Each row is followed by its tier, which names the range that a hidden value of the row falls in. A new part has a new value, new ranges and new names.
[ -10 -171 -101  -57    8  -27  -27   33   75 -185  120  -78 -100 -118
  -50   93   11   83  -30   27  117  -56   97  214   12   74  -67  -28
   36   22   30   -1   21   10  -37    0   62  -11  -50  161  -94 -148]
C
[ 193  -67   -6  325 -217 -144   48  -73 -104 -452    3   52   73 -113
 -284  107  -39  137   58    3  -32  333  -75   -2   79   54   82   -5
    2  -24 -113 -186 -118  -84   89  126  215   53  -39  180  -55  -61]
D
[ -76 -115  108  -57 -122   72   -1 -128 -291  351 -171 -184  118 -242
  437 -100  134 -197  -79  166  236   69 -366  -76  189  -23  -41  -47
 -169 -145  145  -51   13  247  134  245   55  200 -108   22  135   63]
C
[ -37 -288  -59 -168   21 -138   28   40   25 -126  162 -179 -133 -204
  -23  -48  251  136  -86    8  129 -207  128  266  -25   76  -24 -142
 -115 -122   86    2   87  -11  -12 -110   71  -28  -87  272   -1 -112]
U
[-116 -292  -13 -144   -6  -94   19   24  -53  -86  106 -170 -144 -141
   33  -41  113   81  -61  -29  117 -155  113  219   13   67   -8  -66
  -51  -99   68  -27   23   52   30   16   87    7  -91  223   -8  -74]
K
[ 237  -19  144   34   -3 -176 -121   23 -143 -147 -141  154   42 -335
   97   13  215   56  -13  141   53   95 -182 -144  -22  -96    8   90
 -251   -4  118  -15 -113   72   95  -76    1  -11  -83   68  119   88]
U
[  86  140    1   98   76  -37 -185   33   73   49  -30  -93  -68 -100
  282  -18  129   11  -72    6  -29 -186  180 -136  -66  103 -196   25
   -1   53   51   23   13   16   86 -144 -191  -19  -44  -10  106  -25]
B
[ -30   -2 -418  143 -220 -617  -90   85 -103 -162   41 -185  -16 -307
  298 -374  531  -61 -280   -7 -232 -345  395  -47   10  128 -170 -337
  126 -214   92  257  460  -38   97    4  -34   64   92 -118  227  230]
M
[ 131 -145  -71 -135   73 -300 -105  166 -112 -148   93   46  -23 -384
   68  -72  354  135  -23  142   66 -128   16   35   12 -101  -32  -95
 -133  -30  176  156  215   56  -38  -90   31   60   40   97  116    6]
M
[ 307   46   18  221 -143 -146  -54  -49  -91 -294 -120  156  121 -259
  -61  124   84   30   35  139   43  303 -207 -116   64  -20    2   76
 -124    8    7  -88 -130   -2   69   32   75   40  -63   66   28   28]
U
[-225 -138 -182  -62   12   23  -33    5  107  -58  147 -274 -239  128
  137   40 -148   -7  -19 -164   39 -227  433  227   29  252 -183   57
  278    1  -67  -70  -15   26   -1  142  -22   20  -72  116  -41 -108]
D
[  42 -148   35 -181  159  -37  -99  152  -83   57  135  -66 -106 -233
  126   44  132  129   76   77  184 -153   22   26   66  -39  -45    9
  -83   28  144   89   94  116  -25  -85  -61   95  -12  152   53 -137]
D
[-164  -88 -104  121  -78  204   24 -131  125 -175   82 -220 -133  237
  -34  163 -362    1   16 -146   39   65  235  217   49  259 -127  113
  299   69 -197 -247 -190  -14   26  284  111    8 -106  144 -141 -171]
D
[  85  181   78  -47  192   62 -301   74   11  233 -139   38    3 -223
  487  -15  131  -74  -98  177   55 -174  -62 -222  -67  -69 -227   90
  -76  165  179  139   46  172   51  -88 -224    0  -11 -157  135   26]
S
[ 186  177 -140  314 -168  -41  -56 -247  139 -342 -150    5  186  -31
   36  -24   99  -36 -208  109 -168  222  -52   10 -110  129 -184  -21
   46   41 -174 -241 -103 -137   50  221  190 -100  -77  -16   81   94]
S
[-146  -44  167 -313  246  258 -242   53   45  345 -154   -5 -139  -98
  526  121 -139 -192  -26  105  259 -172  -34   63  -33  -34 -242  270
  -42  151  237   31 -134  292  -10   31 -179   22 -108  -69    4  -21]
B
[  76  101   64   75   75  -74 -224   43   25  -25 -118   43  -34 -177
  269  -41  126   -5 -126   65  -55 -127   62 -136 -120   -7 -150   45
  -60   92  105   54  -10   62   97 -108 -123  -65  -32  -69   82   48]
S
[-355  -80  282   -4  142  459 -159  -95   68  161 -105 -157 -200  239
  261   81 -468  -40 -105 -120   50 -112   71   63 -127   82 -111  206
  136  218  -33 -184 -305  183  151  183  -14 -113 -139   22 -154 -149]
L
[ 312   21  106  206 -117 -286  -73   -4 -111 -273 -143  145   86 -329
  -15   -1  274   64  -23   94  -22  164 -115 -135  -26  -32   10    5
 -249  -79   90  -66  -80  -35  122 -146   23    6  -66   96  106   92]
B
[  -5 -261  -99 -103  -35 -188    8   82  -11 -245  124  -57 -154 -179
  -81   73   71   84   23  -26  128  -68  170  231   48   75  -14    0
   -3  -74   72    9    9   20  -21  -32   60   24  -65  209  -58  -79]
K
[ -97 -209  -21 -146   37  -72  -40   48  -24    3   80 -165 -151 -152
  142  -36  125   44  -69  -10  121 -214  132  144    5   70  -62  -42
  -42  -63   98   31   41   78   35  -37  -13    2  -83  156   14  -64]
C
[  61  -34 -190  230 -259   32  114 -179  133 -258   23 -188  -55  115
 -100  248 -219  -90   90 -117  114  234  193  209  155  350 -139  112
  194 -102 -170 -296 -233  -90   23  163   63   84 -156  195 -112 -123]
L
[-110 -185    3 -122   58   43  -46   11   11   -8   79 -155 -136  -78
  109   17   10   52  -54   -7  123 -151   95  157   -4   72  -71   -1
    1    4   47  -25  -17   77   22   29   21  -10  -86  154  -26 -108]
C
[ -32  -36  134 -197  318   -9 -340  185   51   22  -39  139  -73 -321
  282 -119  221  122 -252  205  -21 -338  -57  -39 -267 -237 -111  -55
 -161  248  258  269  164  153   10 -196  -77 -183   48  -97   22  -22]
L
[ 186  231   29  424 -142  -62 -161  -76  -87 -232 -183  103   87  -57
   88   53 -105   -5  -26   22 -158  224  -38 -321    8   43  -61  122
   86  129 -106  -88 -159    9  186  136  -13    3  -25 -105   48   72]
K
[  80  203  157  300   22   20 -214  -30 -148  -56 -148   44   49  -21
  219  -51  -76   58  -28    8 -177   75  -20 -360  -42  -25  -71  120
   63  169  -73  -89 -108   68  191  162  -19   16    4  -99  141   64]
M
[ 331  115 -120  242 -102 -210  -47  -37  -69 -324    4   62  139 -186
  -57   44  176  108   60  106  -63  228  -37 -130   74   41  -69   17
    1    7  -95 -113    3  -86   15  114  103   91    3   76  153   29]
M
[ 123   42 -186  340 -216    3   81 -189  175 -366   70 -186   -4  120
 -187  145  -97   56   -3 -101  -42  184  202  132   39  320 -118   -5
  175  -46 -245 -290 -160 -191   47  109  107  -14 -116  200  -67 -137]
L
[ 104   53  -21  415 -184   32   16 -139  -20 -420  -11   -9   49  143
 -222  162 -294   92   99  -94 -111  366   73  -16   68  155  -28  121
  221   79 -253 -324 -221  -98   86  304  214   63  -34  116  -60  -81]
G
[ -26 -187  -11   22  -93  -41   33  -60    9 -182   28 -118  -88  -75
  -40   56    2   36  -36  -38   93   18   72  182   17  126  -26    1
  -20  -76   -7 -130 -106    0   54   38   95  -10 -120  203  -57  -75]
U
[-183 -166  -62 -122   88  271   37  -75   87   56  193 -327 -149  186
   81  119 -217   55   81  -90  169  -73  198  268   89  218 -157   83
  207   32 -124 -232  -84   39  -56  256   90   92  -97  238  -29 -235]
M
[ 249  221   -1  438 -139 -120 -111  -49 -126 -287 -105   89  107  -38
    1   74  -84   52   94   -3 -158  292   18 -298   74   62  -61  130
  123   90 -144 -160 -121  -39  135  184   42  102   16  -35  106   51]
G
[ 223  160    1  449 -196   -3  -46 -115 -110 -291  -96   65  154  -25
  -85  135 -168   37   82   39  -77  403 -132 -210  116   60  -18   87
  112   89 -164 -200 -146  -31  120  244  125  111   -7   10    3  -33]
M
[  69  -80  -31  247 -184   50   70 -155   37 -346   13  -74    1   46
 -210  165 -179   64   24  -50   33  265    4  128   56  170   -6   53
   81   -4 -167 -267 -219  -77   65  173  184   -1 -119  205 -114 -122]
C
[ 161 -160  -98 -202  136  102    1  256   99  167  336 -187 -249 -185
  -27  447  -87   87  396    0  534  -98  173  169  323  176 -106  102
   15  -27  190  122   55   96 -147 -364 -318  272  -49  317 -174 -474]
L
[ -91 -203  -30 -173   74  -44  -42   53  -53   36  114 -174 -110 -154
  155  -56  145   72  -49   29  123 -199   86  135   25   33  -70  -64
  -30  -40   87   27   99   87    0   30   29   46  -47  153   53  -80]
D
[ 165 -117  -41  310 -280 -202   81  -90 -105 -466  -13   27   52 -134
 -281   91  -11   92   27  -18  -15  316  -47   49   88   87   88  -25
  -12  -90  -94 -179 -125  -84  103  113  216   43  -70  192  -70  -30]
K
[ -77   13  -89   49   65  170  -80  -39   82  -26  102 -184  -73  108
  122   75 -162   47    6  -31   22  -51  169   66   27  146 -173   58
  220  123 -110 -113  -20   24   -7  201   28   44  -28   67   -5 -151]
M
[ -81 -113   35 -117   73  -11  -28   86  -89  412  158 -422 -179 -152
  367  -92  257   40   18  -63  215 -398  192  -52  128  173 -105 -138
  -98 -181  150   77  158  104  110 -233 -261  155  -87  202  134 -170]
L
[-160 -317  -47 -101  -95 -152   69  -62 -206  -33   51 -195  100 -240
  104 -268  312   39 -197  121   43  -44 -147  237   35  -62    4 -301
  -96 -168   90  -50  267   66   15  275  347  114   17  146  105   33]
G
[ 474  337    1  203  110   17 -218   59  161 -173  -56  179  -13  -93
   69  360  -71   49  240   68   73  180   96 -250   36  114 -219  356
   14  193  -34  -92 -255  -43  -18 -189 -272   35  -70   20   70  -89]
B
[ 124  136    8   52  105   80 -146    1    5  113   22 -129  -43  -62
  266   51   56   52   39   39   59  -97   67 -188   39  100 -158   99
   16   84  -28  -32  -52   52   63  -13 -162   43  -70   46  140  -77]
C
[-185 -319 -154 -140 -142 -195   27   53 -249  140   60 -192   91 -398
  234 -221  326  -89 -188  198  182 -109 -205  193  169  -98  -13 -378
  -74 -185  261  206  453  186   -1  166  191  224   80   28   16  -19]
M
[-286 -214 -131  -58  -98  116   47 -116 -141  223   62 -337  129  -99
  279 -201  101  -99 -204  143  120  -46 -186  218  132   10 -110 -317
   89  -84   56  -24  329  142   -2  410  276  199   46   31   25  -84]
G
[ 248  -89  114  277 -149  -51   58  -64 -152 -306   34   21  124 -200
 -279   94   61  210   68   85   60  324 -272  -60   93  -23  142  -83
 -157  -26  -60 -162  -79  -57   98   27  202   72  -46  251  -39 -151]
K

New part:
[  49 -114   40 -130 -122 -100  -75  -18  -31   40  -60   14  197  164
   33  182   14  -63  158   -6 -112  -72 -134  -55  -22  -77  117  171
  364   34   62   87   30  -42  100  113 -268  259  -65 -149   91   -5]
nuzud
[ 199  -69   84   86 -143   -8 -127    3   78   76   44  -39  -62  139
   69  -45  -93  -72   80  -59  -36  -22   49 -227 -107  -40   54   12
   37  110   20    9   73   49   44   17  112  -45 -141   82 -175   13]
dek
[  73 -225   -8  -67  -80 -242 -120  -25    5  -78   65   -2  291  246
  -98  140    3  -57   56   26  -32  -42  -97  -70   73  -26  127  149
  265 -170   14  137  110  101   56  -47 -256  207  -47 -213  156  -30]
rumu
[  61   82  -72 -140  -94   53 -115  130  -57  -75 -102   32   -8 -111
  -16 -105 -211  -29  108 -183 -127  -38  -63 -120 -164 -161  183  111
  -61  247  105  -45   34   52  -15   28  -63  -92 -102  179  -19   83]
mav
[ -25 -256  135 -154   24 -309  -34 -186  110  -94 -229  -52  388  305
   14   45   27   43   99  -46  -46 -147  -98  -36  -62  -33  305  150
  188 -351  -30  101  121  -18  108   61 -236   -5 -197 -202  203 -189]
Timed
[-103  217  118  185   50  155   17 -174   99  -64  -50   86 -176   12
  268  279  197  100  165 -164  322  133  160   86  -21  -86  -54 -142
   -8  -80  -74 -129   30  -43  131   53  152  178  -65   93  -35   21]
leba
[ 170  -25  -84 -179 -143   -5  -54  119  -50  -42  -60    9    5 -152
   11 -128 -227   -9   94  -85 -130  -72 -137 -250 -129 -140  160  117
  -41  298  131  -28  105   -7  -19   43  -66  -12  -14  116  -72   39]
non
[ -28  163   22 -152  -67  106 -190  113  -58 -103  -34   -8   28  -13
  -70  -19 -159   15  190 -320  -86   -5  -36  -44  -99 -136  116  129
  -84  103   99    2   58  134  -39   36 -115  -30 -140  104   93   57]
leba
[-154 -299   44  -42  469 -619  -49 -436  224  -54 -416  -61  558  565
  -85 -388 -285  267  -87 -317 -146 -240  -30    8 -441   32  671   16
 -185 -867 -339  116   26 -195  132 -392 -129 -462 -279 -276  300 -394]
Timed
[ 224  -58 -124  -88  -54  -92  -92  118  -57   28   43   29   43  -16
 -128 -152 -292   23   92  -66 -151  -98  -94 -258 -167  -39  161   82
  -34  181   27  -37   75  -25    9 -166  -66   43   62   30  -51   59]
dek
[ 117   10  -81 -129  -49  -45 -110  146  -23 -157  -97   46   59 -102
 -126  -90 -201   44  171  -89  -51  -97  -61 -158 -137 -140  217  125
  -68  164   89 -126  123   82    6  -88 -106  -21  -24  182   42  118]
mav
[ 166    8  -95  -42 -106    0  -90  110  -46   36  -62   76  -16  -42
  -19  -65 -192  -68   65  -46 -147  -53  -30 -162 -200  -95  162   87
   47  240   30  -64  -11  -65   66  -47  -18   -8  -23  101 -125  102]
dek
[  26   95  157   93  -34   99 -146 -110   64  186  132 -113 -154  218
  199  -19  -92   28  180 -326    0   46    8 -150  -82  -48  -57  -70
   18   71   14  103   33   60  -15   62   98   62 -179   29  -67  -65]
nuzud
[ 230   13   77 -300 -123   65   83  307 -217  -78  280   10 -108  -26
 -324 -165   33 -210  232    5   28  -29  136   -8  335  544 -195 -117
 -230  213  -24 -134   14  574 -124  113  237 -121  -76   49   92  -19]
Timed
[  32   48 -147  105    8    3  179 -105  -14 -117   19  197 -118 -182
  206  213  155   13  -58   92  299  150   73   29   71   -5  -33 -160
   -5   31  -96 -123   16  -90  121  -31  144  218  143   -3  -87   23]
Vigem
[ -79  204 -124   51   69  103  114  -86 -129  -31  214  160 -139  -75
  116  214  117   16  -21 -153  241  227   83  144  147  131 -172 -201
  -81  -43 -144   -7  -69   12   39  -57  119  272  137 -149   39  -34]
leba
[ 193  -83 -259  -16  -47  -96  121   42 -221   77  478  108  -78   -3
  -71  -50  -51 -173 -219   24   53  190    9  -60  262  358 -214 -208
  -99   61 -158  140  -68  167  -67 -158  186  158  196 -292  -56  -96]
non
[ -71  193   97  226   19  140 -123 -122   52   95   82   46 -156  193
  182  215   81   -1  134 -236  138  136  147   63  -66  -52  -75 -101
   97  -46  -86   -1  -61    0  102  -13  106  166 -118   22  -50   43]
Timed
[ 279 -119 -153 -180 -131  -60  176  155 -222   18  366   73  -90 -100
 -127 -115  -17 -199  -58  119   33   71    2 -118  304  421 -192 -156
 -122  216  -66   14    1  275  -85    5  207   71  137 -153  -52  -78]
non
[ -39  133 -219   48   32   36  101    8 -156 -150  231  204  -90 -119
    0  157  101  -77 -135  -51  236  243  125  163  197  158 -125 -186
 -135  -45 -143  -15  -70  142   11 -113  138  136  121  -95   35   18]
nuzud
[ 111   26  -41   94  -76   19 -172   28  -43  211   97   28  -68  191
   42  -17 -160 -128   47 -153 -170   24    7 -106 -169  -41   44   21
  173  167  -37   73 -110  -31   62  -67   18   66  -91  -12 -124   63]
Vigem
[  22  128 -179 -112  -37   88  165   83 -224  -84  211  176 -120 -187
   -8   92   84 -124  -54  -26  140  178   66  123  225  242 -156 -161
 -117  133  -87  -36  -86  164  -19   28  140  123  114  -83   24   -8]
nuzud
[-178 -269   68 -129  372 -529   10 -428  185  -80 -413  -69  520  456
    9 -327 -203  213 -113 -318 -125 -183  -60   27 -345   27  593   23
 -186 -778 -278  154   33 -178  103 -212 -113 -445 -292 -294  273 -432]
leba
[ 329  -82   36 -301 -117  -18  127  320 -215  -34  298   12 -105  -34
 -349 -223   -7 -206  237  111    8  -85   98  -96  327  581 -178 -127
 -192  270  -31 -165   35  546 -115   58  244  -85   -9   46   60  -10]
rumu
[  89   -1   39  180  -53    2 -151  -68   45  166  130  -12  -99  243
  117    6  -70  -95   28 -159  -27   66   71 -106 -100  -17   -3  -58
  101   35  -66   84  -45   34   52  -51  121   24 -143   -6 -133    1]
Vigem
[  -4  131  -31 -141  -33   61 -146   90  -62  -71  -37    9   27  -33
  -51  -50 -197   41  169 -279  -94  -24  -66  -74 -129 -135  141  103
  -69  128   83   -6   49   74  -28  -10 -122    0  -86  100   80   55]
Timed
[ -87 -262  -30 -138   87 -381   -3 -188   52 -132 -324   64  459  277
  -28  -22  -17  -45 -123  -23 -124 -103  -50   97 -154  -19  436  136
  142 -430 -138  115  -26  -90  147  -38 -212 -192 -206 -233  185 -189]
nuzud
[  31   57   41  191  -30   52  -17 -116   71   30   43   64 -146   76
  216  167  102  -24   64  -58  183  106  110  -27  -19  -49  -38 -111
   88   22  -62  -43    5  -10  105   15  148  136  -65   54 -115   28]
mav
[   2  103   39    7 -106  103 -164   28   11  -42   18  -24  -77   43
   84  -42  -95  -78   50 -261  -23   76   47  -64  -73 -119   58   16
  -81  106   60   57   23  159  -35   77   69 -140 -223  143  -56   17]
rumu
[ 135  -43 -229  -41  -23  -76  167   43 -160 -113  308  147  -67 -137
  -49   25   43  -93 -138   75  196  163   44  -12  266  261 -140 -187
 -151   35 -114   -2   17  183  -35 -112  167  139  185 -144   -3  -45]
Vigem
[  67   45 -241  -96  -65   26  167   54 -223  -54  285  149 -111 -184
   30   26   27 -152 -172  -16  109  208   14   44  243  227 -161 -174
 -132  141  -82   57  -69  148  -55    2  156  103  137 -143  -26  -57]
mav
[ 136  -39   13  188  -65  -20  -40  -90   83   39   91   35 -104   97
  150   65   13  -36   -7  -20  126   77   96 -139  -40  -20   -7  -93
   20    7  -66   -7   50   -6   82  -50  172   59  -46   21 -171   -1]
dek
[ 138  -28  -23  -87  -73  -56 -151  125  -22  -16  -57   19   67   55
 -111  -54 -180  -23  195  -77 -132 -112  -56 -153 -148  -90  181  135
   92  159   63  -65   57   60   40  -61 -121   35  -71  103   20  107]
mav
[-125 -217   12 -190  130 -344   48 -286   33   31 -329   13  426  314
   99  -55  -60   18  -84 -140 -197 -116 -134   71 -209    1  402  104
  166 -404 -152  183  -71 -233  144   29 -225 -121 -192 -335  181 -294]
Timed
[ 119   69  -32 -212 -103   80   77  226 -210 -143  262   71  -97  -92
 -214  -66   54 -191   70  -43   89   89  130   64  310  392 -170 -124
 -239  136  -37  -66   -9  468 -107   76  202  -90  -42   14   73  -12]
Timed
[  23  -89  -88 -118 -114 -123 -108   87  -68 -141 -109  117  250   68
 -113  170    2 -124   43   43  -95  -34  -55   44  -29 -103  206  204
  261  -11   36   19    2   38  105    8 -264  114  -64  -68  113   91]
rumu
[  -7   42   60 -201  -64    4  -64   31   -9 -143 -153   20  137  -38
   -5  144  -12   89  269 -121    9  -84 -107  -54  -47 -152  152  168
  105   45  111  -64  137    0   59  102 -235  190  -41   20  146   34]
leba
[ 130 -122 -122 -109 -101 -146  -80  108  -40 -141  -88   97  181  -16
 -122   33  -96  -68   44   65  -77  -72  -67  -99  -73  -99  222  163
  125   66   44  -41   69   24   74  -66 -171   58   -2   10   34   91]
Vigem
[  61   11  121  175  -83   38 -129  -66  102   19   79  -20 -108  185
  138   84   55  -71   90 -116  117   76  123  -78  -12  -45  -23  -59
   54   -2  -16   15   47  136   49   36  146    4 -190   87 -102   18]
mav
[  50   74 -241   -3   32   -7  144   32 -201  -50  311  187  -97 -105
  -38  100   50  -79 -101   -2  177  195   63   91  222  252 -164 -201
  -91   31 -150   -8  -75  124   -2 -140  129  222  200 -164   33   -3]
rumu
[  22 -275    0  -88  -11 -332 -102  -93   32  -67 -101    6  381  330
  -92   18  -32  -87  -39   -2 -126  -86  -64   -8  -48    5  282  150
  221 -301  -68  155   29   41   92  -55 -221  -34 -165 -231  155 -114]
rumu
[  72   -9 -158  115  -26  -35  169  -83    0 -172   52  198  -84 -183
  163  218  168   -6  -98  145  326  155   86    0  113    4  -32 -146
  -26   -7  -90 -116   61  -47  113  -53  148  203  153  -16  -95   26]
non
[ -85  229  -61 -114  -49  137 -197  137  -98 -112 -100   80   22  -47
  -78    1 -164  -48   99 -321 -128   36   17   63 -172 -163  167  129
  -76  115   51  -18  -55   80    2    4 -103 -102 -154  135   61  110]
leba
[ 526 -189   98 -392 -193  -39  176  415 -260  178  291  -15 -143   24
 -405 -323  -49 -299  367  260 -168 -235   56 -215  292  746 -201 -101
  -31  493  -24 -230  -22  506  -76  130  279  -50    6   37  -33    0]
Vigem
